Here is a tiny trained network, its code and every weight. The questions are about switching its units off for an input and a class, where a switched-off unit gives its printed mean instead of its output.

import numpy as np


def w(rows, s, z=0):
    codes = np.array(rows[::2]) - 128.0
    scale = np.full(codes.shape[1], s)
    scale[-1] = z or s
    return codes * scale


def norm(h):
    return h / np.sqrt((h * h).mean(-1, keepdims=True) + 1e-5)


def f(y):
    return np.maximum(y, 0)


def log_softmax(a):
    a = a - a.max(-1, keepdims=True)
    return a - np.log(np.exp(a).sum(-1, keepdims=True))


def net(x, mask):
    res = np.array(x, float).reshape(1, 7) / 4 @ E
    u = 0
    for l in range(4):
        y = f(norm(res) @ A[l][:, :-1].T + A[l][:, -1])
        res = res + np.where(mask[u : u + 16], y, B[l][:, -1]) @ B[l][:, :-1]
        u += 16
    return log_softmax(norm(res)[-1] @ U[:, :-1].T + U[:, -1])


A, B = {}, {}
E = w([
[129,127,128,128,129,129,128,129,127],'x0',
[113,241,133,63,159,220,111,143,148],'x1',
[68,153,81,161,83,108,83,174,152],'x2',
[43,149,85,143,154,98,220,93,111],'x3',
[130,74,109,155,93,179,182,153,221],'x4',
[135,120,119,48,76,88,153,158,159],'x5',
[169,158,119,146,170,101,210,255,82],'x6',
],0.0068)
A[0] = w([
[154,78,78,158,121,36,143,111,110,40],'L0N1',
[126,24,103,168,121,129,131,152,159,106],'L0N2',
[130,132,73,82,182,199,126,145,194,68],'L0N3',
[132,109,109,157,159,143,186,224,80,60],'L0N4',
[111,75,200,56,143,111,137,136,84,91],'L0N5',
[151,90,168,16,80,62,89,196,182,75],'L0N6',
[81,171,138,177,79,90,88,115,198,111],'L0N7',
[185,168,206,156,68,117,118,156,145,52],'L0N8',
[62,220,115,205,39,32,92,169,157,2],'L0N9',
[134,112,196,204,135,196,72,163,99,120],'L0N10',
[69,95,81,170,201,183,143,102,84,124],'L0N11',
[104,126,49,44,101,77,182,112,146,114],'L0N12',
[68,145,145,78,118,67,53,2,111,168],'L0N13',
[112,148,97,184,52,161,70,223,102,124],'L0N14',
[140,180,127,126,152,66,116,213,67,151],'L0N15',
[131,201,21,83,200,153,117,125,186,53],'L0N16',
],0.0059,0.0043)
B[0] = w([
[115,130,120,96,165,36,77,160,180,162],'L0N1',
[179,181,84,85,209,95,94,151,163,177],'L0N2',
[160,173,105,97,213,47,97,140,185,171],'L0N3',
[81,35,64,145,165,222,132,120,121,173],'L0N4',
[125,147,161,146,117,146,85,130,111,155],'L0N5',
[200,231,99,160,1,144,184,62,73,187],'L0N6',
[91,86,220,108,166,186,144,156,74,178],'L0N7',
[147,65,128,136,143,179,52,228,135,143],'L0N8',
[54,87,244,143,98,157,126,198,99,166],'L0N9',
[209,227,102,160,20,102,159,79,127,177],'L0N10',
[182,184,101,160,37,103,184,48,70,183],'L0N11',
[173,210,112,204,24,160,153,33,34,183],'L0N12',
[160,71,48,95,173,187,142,182,75,254],'L0N13',
[120,98,250,132,144,180,145,106,69,182],'L0N14',
[156,86,30,82,191,203,147,195,44,202],'L0N15',
[115,223,156,66,182,153,92,152,161,176],'L0N16',
],0.0047,0.0058)
A[1] = w([
[172,111,161,83,173,99,135,92,94,112],'L1N1',
[82,136,131,120,59,123,75,67,125,4],'L1N2',
[145,57,132,140,109,41,98,141,103,26],'L1N3',
[202,101,158,178,99,191,131,161,254,187],'L1N4',
[134,102,147,113,127,151,82,85,162,153],'L1N5',
[115,139,160,160,117,131,188,139,228,5],'L1N6',
[85,164,134,223,147,129,133,107,120,109],'L1N7',
[174,76,217,105,158,166,242,78,162,106],'L1N8',
[171,121,140,202,147,166,81,127,126,48],'L1N9',
[80,93,103,167,100,118,97,174,166,114],'L1N10',
[77,165,137,157,170,85,179,96,126,19],'L1N11',
[148,125,163,111,130,125,69,148,61,31],'L1N12',
[137,79,73,98,123,115,91,68,169,101],'L1N13',
[98,92,106,149,133,189,215,117,190,218],'L1N14',
[126,173,136,104,146,152,113,153,95,137],'L1N15',
[100,126,77,104,157,125,133,107,68,88],'L1N16',
],0.0084,0.0023)
B[1] = w([
[28,153,205,157,145,125,130,197,54,196],'L1N1',
[181,85,163,105,199,194,189,129,83,181],'L1N2',
[82,170,129,181,178,87,179,144,254,189],'L1N3',
[112,165,77,135,138,42,33,155,70,254],'L1N4',
[114,92,100,104,173,144,180,206,109,197],'L1N5',
[65,203,57,168,93,77,9,100,81,157],'L1N6',
[162,131,153,152,58,146,178,48,101,180],'L1N7',
[4,181,169,180,59,182,82,194,111,196],'L1N8',
[189,116,128,88,52,131,159,115,140,188],'L1N9',
[78,162,196,117,136,160,124,113,71,158],'L1N10',
[97,120,118,34,76,86,115,37,143,165],'L1N11',
[148,172,112,111,158,52,52,115,104,197],'L1N12',
[141,86,99,154,174,157,182,190,101,193],'L1N13',
[72,133,33,103,142,58,37,129,23,224],'L1N14',
[98,123,137,157,156,67,99,76,185,227],'L1N15',
[102,124,97,60,121,96,106,113,74,223],'L1N16',
],0.0061,0.0052)
A[2] = w([
[147,144,118,76,29,121,217,92,138,165],'L2N1',
[178,83,153,128,125,100,200,148,106,133],'L2N2',
[193,155,94,223,142,177,144,56,132,1],'L2N3',
[125,212,145,115,129,221,103,125,129,186],'L2N4',
[178,124,109,176,64,178,158,105,130,48],'L2N5',
[103,39,145,231,86,41,149,119,104,165],'L2N6',
[101,53,131,97,131,163,107,81,169,95],'L2N7',
[113,162,198,102,88,114,79,172,90,220],'L2N8',
[97,182,82,182,133,177,174,64,82,87],'L2N9',
[97,78,135,85,117,178,91,91,123,105],'L2N10',
[122,133,130,188,177,62,97,92,149,177],'L2N11',
[86,152,231,150,105,153,144,158,77,94],'L2N12',
[199,124,133,141,64,175,92,133,146,13],'L2N13',
[80,141,75,212,33,189,108,152,197,121],'L2N14',
[169,187,136,147,175,121,108,180,118,132],'L2N15',
[254,143,215,148,141,179,94,167,167,18],'L2N16',
],0.0079,0.0024)
B[2] = w([
[227,156,93,100,8,144,137,50,139,168],'L2N1',
[157,199,89,124,140,215,123,159,209,160],'L2N2',
[238,255,121,133,72,167,204,121,130,148],'L2N3',
[137,134,156,136,155,113,186,216,208,240],'L2N4',
[105,183,150,162,126,163,199,144,136,142],'L2N5',
[167,214,234,30,202,181,133,144,168,223],'L2N6',
[136,68,120,121,164,201,164,216,115,141],'L2N7',
[141,125,178,235,130,107,170,63,83,254],'L2N8',
[205,68,161,49,86,100,135,135,184,236],'L2N9',
[146,138,118,199,149,154,169,193,85,175],'L2N10',
[139,197,112,72,150,134,146,139,146,175],'L2N11',
[43,111,176,173,55,176,127,115,133,174],'L2N12',
[141,133,109,65,74,90,157,91,139,158],'L2N13',
[151,209,202,126,194,145,82,92,23,171],'L2N14',
[112,45,105,110,118,85,136,90,142,217],'L2N15',
[132,21,143,103,36,61,117,164,174,170],'L2N16',
],0.0064,0.0061)
A[3] = w([
[137,81,159,151,164,133,141,50,149,166],'L3N1',
[99,120,99,108,182,70,122,15,86,167],'L3N2',
[70,172,125,119,182,99,136,99,223,15],'L3N3',
[24,133,230,224,114,179,139,132,138,84],'L3N4',
[107,64,89,81,157,216,75,112,145,53],'L3N5',
[105,90,132,101,208,197,118,73,192,152],'L3N6',
[144,85,46,147,166,141,159,189,94,47],'L3N7',
[117,166,130,93,93,142,242,111,93,251],'L3N8',
[168,77,123,180,87,93,21,184,190,46],'L3N9',
[255,206,154,164,98,112,179,164,76,251],'L3N10',
[104,115,100,184,108,145,134,203,124,226],'L3N11',
[104,137,144,95,197,101,115,123,242,78],'L3N12',
[146,73,83,157,166,184,177,190,107,5],'L3N13',
[14,122,84,101,90,135,223,72,178,85],'L3N14',
[112,195,178,108,189,118,122,137,238,33],'L3N15',
[120,94,104,162,198,107,59,51,53,159],'L3N16',
],0.0081,0.0022)
B[3] = w([
[160,129,133,135,158,147,169,200,199,136],'L3N1',
[112,121,104,136,134,91,43,145,138,185],'L3N2',
[207,129,158,158,204,77,155,156,163,152],'L3N3',
[83,84,228,195,110,102,151,151,69,168],'L3N4',
[138,78,61,138,167,185,129,180,101,145],'L3N5',
[104,143,115,137,100,131,169,179,144,147],'L3N6',
[116,99,123,103,151,205,97,113,129,163],'L3N7',
[162,86,146,184,88,159,115,127,194,226],'L3N8',
[144,65,143,92,158,88,141,68,90,165],'L3N9',
[87,147,74,144,107,195,131,84,173,255],'L3N10',
[111,139,185,91,167,145,156,134,133,162],'L3N11',
[193,181,104,196,216,68,167,186,187,157],'L3N12',
[53,88,107,36,174,254,166,185,132,156],'L3N13',
[221,8,177,152,134,72,97,102,78,161],'L3N14',
[168,129,124,186,148,75,207,155,206,174],'L3N15',
[76,197,109,89,117,123,155,164,156,175],'L3N16',
],0.0087,0.0098)
U = w([
[104,46,66,71,202,232,155,235,116,86],'0',
[190,154,130,175,215,61,178,199,223,134],'1',
[79,180,68,89,162,64,43,141,67,191],'2',
[201,42,123,99,84,66,100,88,109,251],'3',
[66,93,247,202,106,140,159,180,84,4],'4',
[184,157,72,159,45,196,156,89,184,9],'5',
],0.015,0.0033)

Each question gives the input, the list of numbers given to net, and the class t.
The units are the neurons (one row each of A and B). Each row of codes is followed by its name. A weight is (code - 128) times the scale printed after its matrix; where a second scale follows, it is the last column's (A, B and U).
mask holds one flag per neuron, layer by layer. A switched-off neuron (its flag False) gives its mean, the last column of its row in B, instead of its output. The means were averaged over made-up inputs and are rounded, as every weight is.
A unit's drop is (log p(t) with every unit on - log p(t) with that unit switched off) / (log p(t) with every unit on - log p(t) with every unit switched off).
The circuit of an input: a set's keep is (log p(t) with only the set's units on - log p(t) with every unit switched off) / (log p(t) with every unit on - log p(t) with every unit switched off). Starting from the 12 units with the biggest drops (on a tie, the unit counted first), units are removed one at a time, each time the one whose removal leaves the highest keep (on an exact tie, the one counted first), for as long as the keep stays at least 0.8.
circuit, biggest first: the units of the circuit, biggest drop first
most important unit: the unit with the biggest drop
top k neurons: the k neurons with the biggest drops, biggest first
top k neurons in layer l: the k neurons of layer l with the biggest drops, biggest first
input [7,-4,4,-8,1,-1,-8], class 0: circuit, biggest first : L1N5, L1N13
input [-6,2,4,1,5,2,7], class 0: most important unit : L0N15
input [-4,-5,6,-1,-5,4,-7], class 0: top 2 neurons : L0N13, L1N2
input [4,-7,5,5,-7,-7,0], class 1: top 2 neurons in layer 0 : L0N1, L0N12
input [-2,7,-8,-6,6,-4,0], class 4: top 4 neurons : L1N8, L2N8, L0N2, L2N6
input [7,1,8,6,7,-8,3], class 4: top 4 neurons : L0N9, L1N10, L0N14, L1N7
input [-6,5,-6,-1,-8,8,5], class 2: top 4 neurons : L1N12, L1N15, L0N15, L0N10
input [3,6,-8,-7,-5,-1,0], class 4: circuit, biggest first : L1N1, L2N8
input [7,-8,5,2,-3,1,-7], class 1: top 3 neurons : L1N3, L2N6, L0N1
input [-1,-7,5,-3,0,-5,-6], class 1: circuit, biggest first : L1N3, L2N6
input [6,0,-7,7,-5,-4,5], class 3: top 3 neurons : L1N11, L2N9, L0N14
input [-3,3,-7,0,7,2,5], class 2: top 3 neurons : L1N14, L1N4, L1N6
input [-1,-1,8,-6,-5,-4,0], class 4: top 3 neurons : L0N9, L0N14, L2N8
input [-4,-3,-7,-3,7,-8,3], class 5: circuit, biggest first : L3N10
input [0,-1,0,-8,1,5,2], class 3: top 4 neurons : L2N16, L0N8, L1N4, L3N9
input [3,6,7,-5,-8,7,-8], class 0: circuit, biggest first : L0N13, L1N2, L3N5
input [-1,7,7,-8,5,6,-6], class 3: circuit, biggest first : L3N9, L1N4
input [8,6,5,7,-1,3,-4], class 3: top 2 neurons in layer 0 : L0N12, L0N2
input [-7,0,1,7,-4,-6,0], class 3: top 2 neurons in layer 1 : L1N11, L1N16
input [-8,-6,-8,-2,3,3,6], class 4: circuit, biggest first : L1N8
input [7,-8,6,-8,-5,-6,8], class 0: top 2 neurons : L0N15, L0N4
input [1,-7,-8,2,-1,3,7], class 4: top 4 neurons : L1N8, L1N1, L0N13, L2N12
input [6,-4,-8,3,-4,-2,-6], class 4: top 2 neurons : L1N1, L1N8
input [1,3,-6,4,8,8,-6], class 2: top 2 neurons : L1N14, L1N6
input [-3,-5,4,3,-5,-2,-1], class 1: top 4 neurons : L1N3, L2N6, L1N14, L1N4
input [5,2,-5,-1,0,-1,-6], class 0: top 2 neurons : L0N13, L0N14
input [8,3,-7,7,5,3,-1], class 3: circuit, biggest first : L3N14
input [-5,-6,6,2,-6,8,8], class 0: top 2 neurons in layer 0 : L0N15, L0N4
input [8,3,4,-5,-2,4,0], class 3: top 2 neurons in layer 1 : L1N1, L1N8
